Here is a tiny trained network, its code and every weight. The questions are about switching its units off for an input and a class, where a switched-off unit gives its printed mean instead of its output.

import numpy as np


def w(rows, s, z=0):
    codes = np.array(rows[::2]) - 128.0
    scale = np.full(codes.shape[1], s)
    scale[-1] = z or s
    return codes * scale


def norm(h):
    return h / np.sqrt((h * h).mean(-1, keepdims=True) + 1e-5)


def f(y):
    return np.maximum(y, 0)


def log_softmax(a):
    a = a - a.max(-1, keepdims=True)
    return a - np.log(np.exp(a).sum(-1, keepdims=True))


def net(x, mask):
    res = np.array(x, float).reshape(1, 8) / 4 @ E
    u = 0
    for l in range(3):
        y = f(norm(res) @ A[l][:, :-1].T + A[l][:, -1])
        res = res + np.where(mask[u : u + 13], y, B[l][:, -1]) @ B[l][:, :-1]
        u += 13
    return log_softmax(norm(res)[-1] @ U[:, :-1].T + U[:, -1])


A, B = {}, {}
E = w([
[129,129,128,127],'x0',
[128,127,128,130],'x1',
[151,124,44,135],'x2',
[125,128,128,130],'x3',
[137,43,119,34],'x4',
[128,128,128,129],'x5',
[228,119,154,138],'x6',
[136,247,125,11],'x7',
],0.012)
A[0] = w([
[250,132,218,115,122],'L0N0',
[137,117,31,136,105],'L0N1',
[45,147,132,116,122],'L0N2',
[50,119,203,123,130],'L0N3',
[132,72,112,73,79],'L0N4',
[170,170,40,145,149],'L0N5',
[102,21,143,106,142],'L0N6',
[160,115,8,127,83],'L0N7',
[119,128,223,120,92],'L0N8',
[103,106,242,110,86],'L0N9',
[152,120,132,29,123],'L0N10',
[105,80,132,124,3],'L0N11',
[220,145,130,174,153],'L0N12',
],0.015,0.023)
B[0] = w([
[71,110,69,94,231],'L0N0',
[134,90,167,69,151],'L0N1',
[87,115,89,119,186],'L0N2',
[129,99,116,84,211],'L0N3',
[221,164,132,113,142],'L0N4',
[100,109,171,90,217],'L0N5',
[174,159,94,180,254],'L0N6',
[136,69,206,43,144],'L0N7',
[160,62,216,65,149],'L0N8',
[183,95,170,52,158],'L0N9',
[158,178,113,178,213],'L0N10',
[120,126,250,64,128],'L0N11',
[67,133,115,135,246],'L0N12',
],0.021,0.0079)
A[1] = w([
[128,101,46,106,34],'L1N0',
[104,109,56,129,87],'L1N1',
[108,128,162,115,89],'L1N2',
[172,92,204,99,95],'L1N3',
[220,128,110,125,1],'L1N4',
[136,146,182,85,148],'L1N5',
[180,198,109,190,31],'L1N6',
[251,152,91,121,2],'L1N7',
[217,131,64,139,2],'L1N8',
[161,186,127,197,62],'L1N9',
[90,185,141,179,4],'L1N10',
[144,125,95,99,163],'L1N11',
[124,123,57,92,108],'L1N12',
],0.019,0.0097)
B[1] = w([
[26,139,162,174,187],'L1N0',
[54,148,110,124,226],'L1N1',
[122,91,147,135,153],'L1N2',
[81,47,81,61,180],'L1N3',
[114,92,254,187,163],'L1N4',
[114,80,93,93,220],'L1N5',
[104,41,113,189,157],'L1N6',
[108,114,209,212,197],'L1N7',
[50,116,186,242,192],'L1N8',
[48,2,85,22,150],'L1N9',
[46,180,173,186,139],'L1N10',
[79,136,94,158,250],'L1N11',
[63,105,127,148,255],'L1N12',
],0.016,0.006)
A[2] = w([
[104,144,93,120,116],'L2N0',
[97,147,218,140,131],'L2N1',
[114,139,89,130,131],'L2N2',
[113,170,119,102,139],'L2N3',
[210,254,163,176,36],'L2N4',
[237,223,98,115,30],'L2N5',
[251,246,36,200,5],'L2N6',
[134,131,89,157,134],'L2N7',
[208,155,174,128,40],'L2N8',
[127,80,125,169,131],'L2N9',
[217,184,197,59,44],'L2N10',
[148,133,146,125,85],'L2N11',
[155,117,114,170,125],'L2N12',
],0.034,0.03)
B[2] = w([
[131,111,147,143,216],'L2N0',
[167,90,57,151,211],'L2N1',
[141,127,159,152,216],'L2N2',
[182,128,136,135,219],'L2N3',
[246,174,101,154,128],'L2N4',
[112,26,237,24,128],'L2N5',
[253,235,241,83,128],'L2N6',
[149,153,173,126,179],'L2N7',
[104,73,101,154,128],'L2N8',
[151,149,149,65,252],'L2N9',
[194,201,65,60,128],'L2N10',
[158,127,85,127,128],'L2N11',
[178,162,137,133,161],'L2N12',
],0.032,0.011)
U = w([
[131,157,117,119,252],'0',
[152,118,100,37,64],'1',
[174,148,79,206,50],'2',
[203,251,162,111,41],'3',
[41,161,152,127,26],'4',
[136,137,123,124,155],'5',
[131,147,118,124,161],'6',
[128,141,128,122,142],'7',
],0.02,0.011)

Each question gives the input, the list of numbers given to net, and the class t.
The units are the neurons (one row each of A and B). Each row of codes is followed by its name. A weight is (code - 128) times the scale printed after its matrix; where a second scale follows, it is the last column's (A, B and U).
mask holds one flag per neuron, layer by layer. A switched-off neuron (its flag False) gives its mean, the last column of its row in B, instead of its output. The means were averaged over made-up inputs and are rounded, as every weight is.
A unit's drop is (log p(t) with every unit on - log p(t) with that unit switched off) / (log p(t) with every unit on - log p(t) with every unit switched off).
The circuit of an input: a set's keep is (log p(t) with only the set's units on - log p(t) with every unit switched off) / (log p(t) with every unit on - log p(t) with every unit switched off). Starting from the 12 units with the biggest drops (on a tie, the unit counted first), units are removed one at a time, each time the one whose removal leaves the highest keep (on an exact tie, the one counted first), for as long as the keep stays at least 0.8.
circuit, biggest first: the units of the circuit, biggest drop first
most important unit: the unit with the biggest drop
top k neurons: the k neurons with the biggest drops, biggest first
k most important neurons of layer l: the k neurons of layer l with the biggest drops, biggest first
drop when u is switched off: that unit's drop, to one decimal
input [-4,-2,4,-2,5,6,-8,6], class 4: circuit, biggest first => [L2N1 L2N9]
input [-1,-6,-7,-5,5,1,4,-6], class 1: most important unit => L0N9
input [-6,-7,-7,7,-7,2,-4,-8], class 3: top 3 neurons => [L2N9 L0N3 L0N5]
input [-6,8,1,6,-5,-2,-5,3], class 5: circuit, biggest first => [L0N6 L2N3 L2N9 L0N12]
input [1,3,-1,-3,7,-1,-8,-6], class 4: circuit, biggest first => [L2N3 L2N1]
input [1,4,8,-6,-4,-3,-3,7], class 1: 4 most important neurons of layer 0 => [L0N5 L0N6 L0N7 L0N1]
input [3,1,-5,5,2,-4,0,-4], class 1: top 2 neurons => [L0N9 L0N8]
input [-7,4,2,5,7,0,-2,-5], class 2: top 3 neurons => [L1N8 L2N1 L1N7]
input [0,6,-8,4,-5,-1,5,7], class 1: top 3 neurons => [L0N6 L0N8 L1N5]
input [3,-2,-1,1,8,2,0,-7], class 2: top 3 neurons => [L0N6 L1N8 L1N7]
input [-6,3,-4,8,-8,2,-8,1], class 2: 2 most important neurons of layer 0 => [L0N0 L0N12]
input [-7,-7,-1,-6,-2,5,-6,7], class 3: top 2 neurons => [L2N3 L0N0]
input [-8,1,-8,8,-8,7,-2,7], class 1: top 2 neurons => [L0N6 L0N10]
input [-3,-6,3,2,6,3,5,7], class 3: circuit, biggest first => [L0N10]
input [-4,3,-3,5,-5,-2,4,4], class 2: 4 most important neurons of layer 2 => [L2N9 L2N3 L2N2 L2N7]
input [1,-2,7,-3,-2,2,-7,-7], class 1: 2 most important neurons of layer 0 => [L0N0 L0N1]
input [-6,8,5,5,5,5,-3,8], class 3: top 2 neurons => [L0N10 L2N1]
input [-4,4,7,1,-4,4,-7,-8], class 3: 2 most important neurons of layer 0 => [L0N0 L0N3]
input [-1,-2,2,6,4,-6,-7,-6], class 4: top 4 neurons => [L1N0 L1N1 L2N3 L2N1]
input [0,3,-2,4,3,2,4,1], class 4: top neuron => [L0N0]
input [1,7,2,2,8,-6,4,-1], class 2: top 2 neurons => [L2N1 L1N8]
input [7,5,2,8,8,-6,2,-4], class 2: 3 most important neurons of layer 1 => [L1N8 L1N7 L1N4]
input [2,4,5,3,-7,-2,-2,4], class 2: 3 most important neurons of layer 2 => [L2N9 L2N1 L2N3]
input [-5,-3,3,7,4,-5,-3,8], class 3: 2 most important neurons of layer 0 => [L0N10 L0N6]
input [0,8,-8,7,-1,-4,2,-8], class 1: top 2 neurons => [L0N9 L0N10]
input [4,-1,-4,-7,-5,-2,2,5], class 7: 2 most important neurons of layer 0 => [L0N6 L0N10]
input [2,-2,-4,-5,-8,4,-5,2], class 2: most important unit => L0N0
input [6,0,-5,-1,-4,1,7,-3], class 4: 3 most important neurons of layer 0 => [L0N0 L0N5 L0N12]
input [-5,-3,4,4,-2,-4,-5,-8], class 3: drop when L0N0 is switched off => 0.2
